Here is a tiny trained network, its code and every weight. The questions are about switching its units off for an input and a class, where a switched-off unit gives its printed mean instead of its output.

import numpy as np


def w(rows, s, z=0):
    codes = np.array(rows[::2]) - 128.0
    scale = np.full(codes.shape[1], s)
    scale[-1] = z or s
    return codes * scale


def f(y):
    return np.maximum(y, 0)


def log_softmax(a):
    a = a - a.max(-1, keepdims=True)
    return a - np.log(np.exp(a).sum(-1, keepdims=True))


def net(x, mask):
    res = np.array(x, float).reshape(1, 6) / 4 @ E
    y = f(res @ A[0][:, :-1].T + A[0][:, -1])
    res = res + np.where(mask, y, B[0][:, -1]) @ B[0][:, :-1]
    return log_softmax(res[-1] @ U[:, :-1].T + U[:, -1])


A, B = {}, {}
E = w([
[129,200,116,240,137,176,118,201],'x0',
[237,54,103,170,136,178,124,31],'x1',
[20,110,179,134,231,117,246,125],'x2',
[181,123,124,95,150,113,254,189],'x3',
[129,113,83,146,113,18,122,110],'x4',
[161,72,191,195,108,186,126,162],'x5',
],0.0083)
A[0] = w([
[106,202,176,136,157,255,167,160,212],'N1',
[151,136,154,152,129,88,93,18,200],'N2',
[11,204,140,123,174,179,163,155,209],'N3',
[93,89,108,144,100,102,110,84,217],'N4',
[91,127,37,248,204,92,173,115,177],'N5',
[29,181,202,165,193,86,192,136,251],'N6',
[207,110,114,85,65,72,154,167,135],'N7',
[130,90,118,247,96,195,98,202,107],'N8',
],0.0078,0.003)
B[0] = w([
[182,172,148,194,116,103,133,71,222],'N1',
[99,185,143,59,132,152,98,130,200],'N2',
[159,127,73,182,137,111,121,171,230],'N3',
[115,135,155,115,66,167,148,181,181],'N4',
[64,126,74,83,123,142,62,121,195],'N5',
[156,144,2,173,209,106,166,130,254],'N6',
[122,65,66,185,133,132,198,33,198],'N7',
[124,186,221,105,75,73,132,148,212],'N8',
],0.0096,0.0097)
U = w([
[141,95,2,176,172,96,162,137,249],'0',
[181,127,229,162,68,83,103,135,41],'1',
[40,121,132,35,100,161,77,210,78],'2',
],0.0079,0.0017)

Each question gives the input, the list of numbers given to net, and the class t.
The units are the neurons (one row each of A and B). Each row of codes is followed by its name. A weight is (code - 128) times the scale printed after its matrix; where a second scale follows, it is the last column's (A, B and U).
mask holds one flag per neuron, in row order. A switched-off neuron (its flag False) gives its mean, the last column of its row in B, instead of its output. The means were averaged over made-up inputs and are rounded, as every weight is.
A unit's drop is (log p(t) with every unit on - log p(t) with that unit switched off) / (log p(t) with every unit on - log p(t) with every unit switched off).
The circuit of an input: a set's keep is (log p(t) with only the set's units on - log p(t) with every unit switched off) / (log p(t) with every unit on - log p(t) with every unit switched off). Starting from all 8 units, units are removed one at a time, each time the one whose removal leaves the highest keep (on an exact tie, the one counted first), for as long as the keep stays at least 0.8.
units of the circuit, in order: the units of the circuit, biggest drop first
k most important neurons: the k neurons with the biggest drops, biggest first
drop when u is switched off: that unit's drop, to one decimal
input [7,6,3,-7,0,1], class 1: 2 most important neurons => N8, N1
input [-8,3,3,-5,-4,4], class 2: most important neuron => N1
input [7,-4,-7,-7,-2,-6], class 1: units of the circuit, in order => N5, N6
input [-6,5,-7,-5,1,3], class 2: units of the circuit, in order => N2, N1
input [8,6,5,0,-7,1], class 1: 2 most important neurons => N8, N1
input [2,-4,-3,4,-4,2], class 1: units of the circuit, in order => N6, N1
input [8,-6,-1,-6,8,7], class 2: units of the circuit, in order => N5, N7
input [7,8,-2,2,0,-5], class 2: 2 most important neurons => N6, N5
input [1,5,-3,-2,4,-7], class 2: 2 most important neurons => N6, N2
input [0,4,-8,3,7,7], class 1: 2 most important neurons => N6, N8
input [1,8,2,0,8,-2], class 2: 2 most important neurons => N6, N2
input [7,1,-3,2,0,-5], class 2: drop when N4 is switched off => -0.1
input [6,7,-3,5,1,6], class 1: drop when N8 is switched off => 0.2
input [8,8,6,-4,-4,4], class 1: units of the circuit, in order => N8
input [-5,-4,3,-8,-4,3], class 0: drop when N3 is switched off => 0.2
